Below are the code and all the weights of a small trained network. Each question names an input and a target symbol and asks about switching units off, where a switched-off unit gives its printed mean instead of its output.

import numpy as np


def w(rows, s, z=0):
    codes = np.array(rows[::2]) - 128.0
    scale = np.full(codes.shape[1], s)
    scale[-1] = z or s
    return codes * scale


def f(y):
    return np.maximum(y, 0)


def softmax(a):
    e = np.exp(a - a.max(-1, keepdims=True))
    return e / e.sum(-1, keepdims=True)


def log_softmax(a):
    a = a - a.max(-1, keepdims=True)
    return a - np.log(np.exp(a).sum(-1, keepdims=True))


def net(x, mask):
    ids = ['βγδθλμξπστψω'.index(c) for c in x.split()]
    T = len(ids)
    res = E[ids] + P[:T]
    u = 0
    for l in range(3):
        r = res
        for j in range(2):
            rows = slice(2 * j, 2 * j + 2)
            q, k, v = (r @ M[l][rows].T for M in (Q, K, V))
            z = softmax(np.where(np.tri(T) > 0, q @ k.T / 2**0.5, -1e9)) @ v
            o = O[l][rows]
            res = res + np.where(mask[u + j], z, o[:, -1]) @ o[:, :-1]
        u += 2
        y = f(res @ A[l][:, :-1].T + A[l][:, -1])
        res = res + np.where(mask[u : u + 8], y, B[l][:, -1]) @ B[l][:, :-1]
        u += 8
    return log_softmax(res[-1] @ U[:, :-1].T + U[:, -1])


Q, K, V, O, A, B = {}, {}, {}, {}, {}, {}
E = w([
[127,149,237,54,103,166],'β',
[34,10,138,35,149,159],'γ',
[187,199,196,181,243,167],'δ',
[105,81,118,116,242,148],'θ',
[79,190,239,181,162,139],'λ',
[212,161,170,17,175,182],'μ',
[209,114,22,194,204,145],'ξ',
[38,125,200,109,51,99],'π',
[254,225,169,131,61,127],'σ',
[32,110,86,212,159,78],'τ',
[151,116,65,203,21,71],'ψ',
[160,54,16,30,35,120],'ω',
],0.0043)
P = w([
[148,82,143,159,130,215],'0',
[78,234,72,41,222,127],'1',
[153,113,172,119,156,42],'2',
[115,110,127,161,90,147],'3',
[59,250,47,37,223,115],'4',
[153,117,162,134,125,63],'5',
[114,92,126,163,85,159],'6',
[59,249,35,35,228,115],'7',
[148,121,152,135,114,77],'8',
[111,79,124,163,81,164],'9',
[54,254,42,34,236,120],'10',
[147,121,148,137,108,88],'11',
[112,86,130,163,82,164],'12',
],0.0067)
Q[0] = w([
[89,169,39,88,145,246],'0.h0',
[89,170,41,83,135,254],'0.h0',
[138,81,139,167,95,189],'0.h1',
[119,179,110,85,160,60],'0.h1',
],0.008)
K[0] = w([
[224,37,237,152,133,224],'0.h0',
[234,30,254,152,123,227],'0.h0',
[159,72,187,184,83,165],'0.h1',
[99,181,68,75,175,85],'0.h1',
],0.0088)
V[0] = w([
[79,199,55,193,138,46],'0.h0',
[198,28,125,171,86,183],'0.h0',
[177,2,212,228,103,250],'0.h1',
[92,237,54,11,191,36],'0.h1',
],0.0041)
O[0] = w([
[119,140,125,212,149,4,141],'0.h0',
[161,99,79,112,161,208,98],'0.h0',
[133,65,150,185,112,237,16],'0.h1',
[107,180,116,64,136,37,250],'0.h1',
],0.0046,0.0023)
A[0] = w([
[80,166,134,59,165,138,218],'0.n0',
[50,86,101,184,96,136,200],'0.n1',
[173,147,114,253,119,158,181],'0.n2',
[123,80,118,148,118,97,250],'0.n3',
[75,111,160,165,4,149,159],'0.n4',
[203,101,27,152,47,150,174],'0.n5',
[77,241,18,94,122,115,186],'0.n6',
[99,60,97,164,187,175,183],'0.n7',
],0.0077,0.0019)
B[0] = w([
[159,161,91,106,190,125,214],'0.n0',
[76,82,127,175,88,95,168],'0.n1',
[166,147,154,218,151,133,163],'0.n2',
[113,115,111,162,68,102,172],'0.n3',
[108,47,213,117,72,106,167],'0.n4',
[214,73,70,116,83,96,159],'0.n5',
[112,137,128,65,253,142,253],'0.n6',
[105,99,88,155,155,170,158],'0.n7',
],0.0074,0.0058)
Q[1] = w([
[213,141,46,153,121,100],'1.h0',
[200,102,131,193,22,44],'1.h0',
[143,120,135,76,146,43],'1.h1',
[183,86,133,131,3,44],'1.h1',
],0.0057)
K[1] = w([
[224,216,47,72,199,61],'1.h0',
[80,178,100,104,122,20],'1.h0',
[195,30,160,184,60,136],'1.h1',
[113,132,125,130,86,2],'1.h1',
],0.0077)
V[1] = w([
[196,190,50,127,169,83],'1.h0',
[83,143,254,133,80,85],'1.h0',
[86,160,134,112,237,174],'1.h1',
[94,78,113,99,59,101],'1.h1',
],0.0062)
O[1] = w([
[170,182,80,148,80,85,172],'1.h0',
[100,149,193,107,126,102,2],'1.h0',
[70,213,108,167,114,207,104],'1.h1',
[128,1,135,72,99,100,133],'1.h1',
],0.0068,0.0044)
A[1] = w([
[113,136,134,235,128,112,171],'1.n0',
[187,120,187,48,139,103,71],'1.n1',
[143,85,116,70,146,167,97],'1.n2',
[201,84,91,166,137,92,186],'1.n3',
[3,80,118,179,128,136,167],'1.n4',
[218,147,196,114,95,207,196],'1.n5',
[12,108,250,156,154,172,247],'1.n6',
[95,124,33,92,132,198,253],'1.n7',
],0.0056,0.0023)
B[1] = w([
[124,126,177,244,96,100,206],'1.n0',
[47,68,105,191,187,46,186],'1.n1',
[98,128,101,98,179,86,190],'1.n2',
[168,62,120,149,103,87,228],'1.n3',
[44,102,111,152,70,141,191],'1.n4',
[247,254,208,62,163,177,153],'1.n5',
[65,83,206,122,107,168,198],'1.n6',
[128,163,37,93,201,177,254],'1.n7',
],0.0054,0.0048)
Q[2] = w([
[143,99,142,191,2,93],'2.h0',
[161,137,139,110,116,194],'2.h0',
[210,26,84,142,77,48],'2.h1',
[75,101,52,20,230,89],'2.h1',
],0.0061)
K[2] = w([
[69,201,104,109,95,28],'2.h0',
[188,173,118,28,254,170],'2.h0',
[128,71,21,116,68,75],'2.h1',
[216,65,138,118,169,159],'2.h1',
],0.0043)
V[2] = w([
[238,193,80,27,246,156],'2.h0',
[142,92,33,255,149,136],'2.h0',
[65,88,33,23,161,165],'2.h1',
[228,70,38,83,51,89],'2.h1',
],0.0057)
O[2] = w([
[254,93,120,70,142,199,52],'2.h0',
[132,149,50,245,101,119,254],'2.h0',
[12,97,32,70,11,137,138],'2.h1',
[195,58,67,102,129,71,199],'2.h1',
],0.0065,0.0069)
A[2] = w([
[247,205,123,146,186,156,104],'2.n0',
[115,198,130,99,112,253,254],'2.n1',
[91,77,182,25,139,158,180],'2.n2',
[92,164,94,94,224,72,180],'2.n3',
[238,105,98,11,129,147,147],'2.n4',
[216,67,194,148,33,127,168],'2.n5',
[44,76,135,75,112,127,27],'2.n6',
[88,186,94,81,217,91,160],'2.n7',
],0.0059,0.0033)
B[2] = w([
[227,141,161,163,21,170,183],'2.n0',
[68,169,82,84,233,193,187],'2.n1',
[137,35,135,37,102,198,153],'2.n2',
[168,85,173,178,70,127,251],'2.n3',
[97,230,140,41,55,31,188],'2.n4',
[85,108,186,83,253,127,189],'2.n5',
[161,91,161,186,48,184,158],'2.n6',
[166,108,179,175,72,152,242],'2.n7',
],0.0061,0.012)
U = w([
[122,76,162,65,221,158,137],'β',
[120,60,82,121,97,194,50],'γ',
[163,166,147,166,166,174,56],'δ',
[71,152,3,127,246,157,193],'θ',
[87,175,200,124,217,115,114],'λ',
[118,206,107,57,82,140,186],'μ',
[189,122,58,179,51,172,2],'ξ',
[120,94,212,108,57,129,66],'π',
[191,156,223,123,58,107,107],'σ',
[81,207,115,189,41,74,177],'τ',
[152,81,149,163,236,84,197],'ψ',
[119,101,45,77,97,81,157],'ω',
],0.0048,0.0029)

Each question gives the input, a string of symbols that net reads in full, and the target symbol t.
The units are the heads (2 rows each of Q, K, V and O) and the neurons (one row each of A and B). Each row of codes is followed by its name. A weight is (code - 128) times the scale printed after its matrix; where a second scale follows, it is the last column's (O, A, B and U).
mask holds one flag per unit, layer by layer, with each layer's heads first. A switched-off unit (its flag False) gives its mean, the last column of its rows in O or B, instead of its output. The means were averaged over made-up inputs and are rounded, as every weight is.
A unit's drop is (log p(t) with every unit on - log p(t) with that unit switched off) / (log p(t) with every unit on - log p(t) with every unit switched off).
most important unit: the unit with the biggest drop
k most important neurons: the k neurons with the biggest drops, biggest first
top k neurons in layer l: the k neurons of layer l with the biggest drops, biggest first
which heads matter: for each layer, one digit per head in row order, 1 if its drop is at least 0.15 and else 0, layers parted by /
input τ γ ψ ψ τ π, target ψ: most important unit -> 1.h1
input ψ θ θ σ ψ ω τ τ λ σ τ ψ, target ψ: top 2 neurons in layer 2 -> (2.n5 2.n4)
input ω δ μ μ θ θ ω τ σ, target ω: 2 most important neurons -> (0.n5 0.n6)
input δ π τ ξ τ τ γ π, target δ: which heads matter -> 01 / 01 / 01
input τ τ β θ γ, target τ: which heads matter -> 01 / 00 / 11
input ξ γ θ λ λ λ σ β δ τ θ, target ξ: 2 most important neurons -> (2.n0 0.n5)
input θ ξ δ ψ ψ γ, target ψ: which heads matter -> 11 / 11 / 01
input π ξ λ ψ, target ψ: top 2 neurons in layer 0 -> (0.n5 0.n6)
input μ σ β θ ξ δ ψ γ, target μ: which heads matter -> 10 / 00 / 10
input ω ω σ ξ σ, target ω: which heads matter -> 11 / 01 / 01
input π γ ω δ π, target π: top 2 neurons in layer 0 -> (0.n6 0.n4)
input θ θ ψ ω τ, target θ: 2 most important neurons -> (0.n7 2.n1)
input ψ θ ω, target ω: which heads matter -> 00 / 11 / 01
input θ τ θ ψ θ, target θ: most important neuron -> (0.n7)
input μ ω ω, target ω: 2 most important neurons -> (0.n6 2.n4)
input β τ μ μ θ μ, target μ: top 3 neurons in layer 2 -> (2.n4 2.n3 2.n7)
input θ ξ ξ ω ω λ θ θ ω λ, target λ: which heads matter -> 01 / 11 / 01
input π μ σ δ ψ, target π: which heads matter -> 01 / 11 / 11
input π τ π β, target β: which heads matter -> 01 / 10 / 10
input ψ θ σ τ μ λ μ μ β θ, target θ: most important unit -> 1.h1
input μ δ μ ξ θ, target μ: top 2 neurons in layer 2 -> (2.n4 2.n0)
input ξ θ ξ τ τ δ, target τ: 2 most important neurons -> (0.n6 1.n0)
input μ π τ τ τ ψ θ π, target μ: 2 most important neurons -> (2.n4 1.n5)
input λ μ μ ψ λ θ ω λ, target λ: top 2 neurons in layer 1 -> (1.n5 1.n6)
input ω μ τ μ ω ω μ, target μ: which heads matter -> 00 / 00 / 10
